Below are the code and all the weights of a small trained network. Each question names an input and a target symbol and asks about switching units off, where a switched-off unit gives its printed mean instead of its output.

import numpy as np


def w(rows, s, z=0):
    codes = np.array(rows[::2]) - 128.0
    scale = np.full(codes.shape[1], s)
    scale[-1] = z or s
    return codes * scale


def f(y):
    return np.maximum(y, 0)


def softmax(a):
    e = np.exp(a - a.max(-1, keepdims=True))
    return e / e.sum(-1, keepdims=True)


def log_softmax(a):
    a = a - a.max(-1, keepdims=True)
    return a - np.log(np.exp(a).sum(-1, keepdims=True))


def net(x, mask):
    ids = ['αβδεζηθλμξπστφψ'.index(c) for c in x.split()]
    T = len(ids)
    res = E[ids] + P[:T]
    r = res
    for j in range(3):
        rows = slice(3 * j, 3 * j + 3)
        q, k, v = (r @ M[0][rows].T for M in (Q, K, V))
        z = softmax(np.where(np.tri(T) > 0, q @ k.T / 3**0.5, -1e9)) @ v
        o = O[0][rows]
        res = res + np.where(mask[j], z, o[:, -1]) @ o[:, :-1]
    y = f(res @ A[0][:, :-1].T + A[0][:, -1])
    res = res + np.where(mask[3:15], y, B[0][:, -1]) @ B[0][:, :-1]
    return log_softmax(res[-1] @ U[:, :-1].T + U[:, -1])


Q, K, V, O, A, B = {}, {}, {}, {}, {}, {}
E = w([
[104,122,69],'α',
[155,50,48],'β',
[15,212,170],'δ',
[103,112,40],'ε',
[118,122,49],'ζ',
[167,197,20],'η',
[36,83,218],'θ',
[250,109,121],'λ',
[152,44,171],'μ',
[113,135,68],'ξ',
[84,219,128],'π',
[140,13,119],'σ',
[211,166,242],'τ',
[174,227,74],'φ',
[107,112,44],'ψ',
],0.02)
P = w([
[160,166,171],'0',
[146,182,147],'1',
[130,192,128],'2',
[117,200,110],'3',
[105,209,93],'4',
[98,217,75],'5',
[90,224,59],'6',
[80,230,43],'7',
[72,236,31],'8',
[65,243,18],'9',
[58,246,3],'10',
[60,246,2],'11',
],0.0066)
Q[0] = w([
[121,182,144],'head 1',
[80,140,138],'head 1',
[115,98,209],'head 1',
[105,222,139],'head 2',
[239,20,254],'head 2',
[223,171,92],'head 2',
[151,65,159],'head 3',
[96,141,120],'head 3',
[89,173,138],'head 3',
],0.026)
K[0] = w([
[123,166,146],'head 1',
[105,126,152],'head 1',
[125,101,171],'head 1',
[139,254,149],'head 2',
[167,58,174],'head 2',
[159,167,101],'head 2',
[151,63,151],'head 3',
[111,146,102],'head 3',
[76,164,135],'head 3',
],0.028)
V[0] = w([
[45,139,89],'head 1',
[126,177,179],'head 1',
[30,194,180],'head 1',
[192,129,1],'head 2',
[42,64,123],'head 2',
[197,95,90],'head 2',
[64,203,155],'head 3',
[157,143,113],'head 3',
[177,139,171],'head 3',
],0.0082)
O[0] = w([
[148,159,157,195],'head 1',
[122,149,127,129],'head 1',
[181,139,129,158],'head 1',
[240,13,196,203],'head 2',
[2,157,221,67],'head 2',
[130,104,150,91],'head 2',
[68,108,123,254],'head 3',
[116,132,147,139],'head 3',
[126,146,112,97],'head 3',
],0.007,0.0067)
A[0] = w([
[84,101,85,195],'neuron 1',
[144,166,102,145],'neuron 2',
[73,1,131,116],'neuron 3',
[151,111,38,72],'neuron 4',
[161,139,203,100],'neuron 5',
[41,70,135,163],'neuron 6',
[123,179,243,110],'neuron 7',
[103,141,124,167],'neuron 8',
[206,133,140,174],'neuron 9',
[109,126,207,250],'neuron 10',
[80,203,124,74],'neuron 11',
[134,144,148,167],'neuron 12',
],0.016,0.015)
B[0] = w([
[215,101,206,234],'neuron 1',
[133,127,44,197],'neuron 2',
[30,93,105,195],'neuron 3',
[106,200,65,214],'neuron 4',
[199,162,193,136],'neuron 5',
[77,182,102,203],'neuron 6',
[149,84,1,165],'neuron 7',
[108,190,164,188],'neuron 8',
[86,47,158,251],'neuron 9',
[205,242,213,202],'neuron 10',
[94,44,120,228],'neuron 11',
[153,96,158,159],'neuron 12',
],0.011,0.014)
U = w([
[187,169,202,158],'α',
[122,122,132,138],'β',
[120,124,132,129],'δ',
[121,122,131,121],'ε',
[69,62,122,97],'ζ',
[104,186,150,100],'η',
[119,120,130,120],'θ',
[39,133,85,47],'λ',
[176,84,159,163],'μ',
[164,100,48,43],'ξ',
[169,196,89,195],'π',
[75,114,174,138],'σ',
[253,151,146,162],'τ',
[140,106,172,244],'φ',
[131,123,150,225],'ψ',
],0.015,0.011)

Each question gives the input, a string of symbols that net reads in full, and the target symbol t.
The units are the heads (3 rows each of Q, K, V and O) and the neurons (one row each of A and B). Each row of codes is followed by its name. A weight is (code - 128) times the scale printed after its matrix; where a second scale follows, it is the last column's (O, A, B and U).
mask holds one flag per unit, heads first, then neurons. A switched-off unit (its flag False) gives its mean, the last column of its rows in O or B, instead of its output. The means were averaged over made-up inputs and are rounded, as every weight is.
A unit's drop is (log p(t) with every unit on - log p(t) with that unit switched off) / (log p(t) with every unit on - log p(t) with every unit switched off).
The circuit of an input: a set's keep is (log p(t) with only the set's units on - log p(t) with every unit switched off) / (log p(t) with every unit on - log p(t) with every unit switched off). Starting from the 12 units with the biggest drops (on a tie, the unit counted first), units are removed one at a time, each time the one whose removal leaves the highest keep (on an exact tie, the one counted first), for as long as the keep stays at least 0.8.
circuit, biggest first: the units of the circuit, biggest drop first
unit that matters most: the unit with the biggest drop
k most important neurons: the k neurons with the biggest drops, biggest first
which heads matter: for each layer, one digit per head in row order, 1 if its drop is at least 0.15 and else 0, layers parted by /
input σ ψ η λ φ β ψ η ξ, target ζ: circuit, biggest first => (head 2; neuron 10; neuron 9)
input ψ η β ζ λ ε π π α φ ζ, target ξ: 2 most important neurons => (neuron 4; neuron 10)
input π ξ ψ τ ζ τ τ α, target π: unit that matters most => neuron 9
input μ ε ψ φ ψ ψ, target ξ: circuit, biggest first => (head 2; neuron 10)
input ε α η α, target ζ: 4 most important neurons => (neuron 3; neuron 9; neuron 10; neuron 1)
input α δ π ψ ψ, target π: 2 most important neurons => (neuron 9; neuron 1)
input π σ ψ β ζ, target π: circuit, biggest first => (neuron 9; head 2)
input τ λ ψ π ψ ξ λ ξ π θ β, target ζ: 2 most important neurons => (neuron 3; neuron 10)
input π τ η δ ξ β η η ψ η ε, target ζ: circuit, biggest first => (head 2; neuron 3; neuron 9)
input θ ζ ψ μ β φ η π ψ, target π: 4 most important neurons => (neuron 9; neuron 11; neuron 4; neuron 1)
input η η ψ μ ψ, target ζ: circuit, biggest first => (head 2; neuron 3; neuron 9)
input π τ δ ζ ξ, target λ: 2 most important neurons => (neuron 11; neuron 10)
input θ τ β π, target π: 3 most important neurons => (neuron 9; neuron 3; neuron 2)
input ψ ζ π σ τ ε ζ, target π: which heads matter => 000
input ψ τ ψ ε η ψ ψ ψ β ζ, target ζ: circuit, biggest first => (head 2; neuron 9; neuron 10)
input ψ η δ μ ζ π π μ τ ξ, target π: circuit, biggest first => (neuron 9)
input θ π β ψ π δ β ψ ψ, target λ: 3 most important neurons => (neuron 11; neuron 10; neuron 6)
input π ψ ε π τ λ ξ, target π: 2 most important neurons => (neuron 9; neuron 3)
input η τ ψ π τ ξ ε π β, target ζ: 3 most important neurons => (neuron 3; neuron 10; neuron 8)
input δ η τ β μ ξ, target ζ: circuit, biggest first => (head 2; neuron 3; neuron 10; head 3)
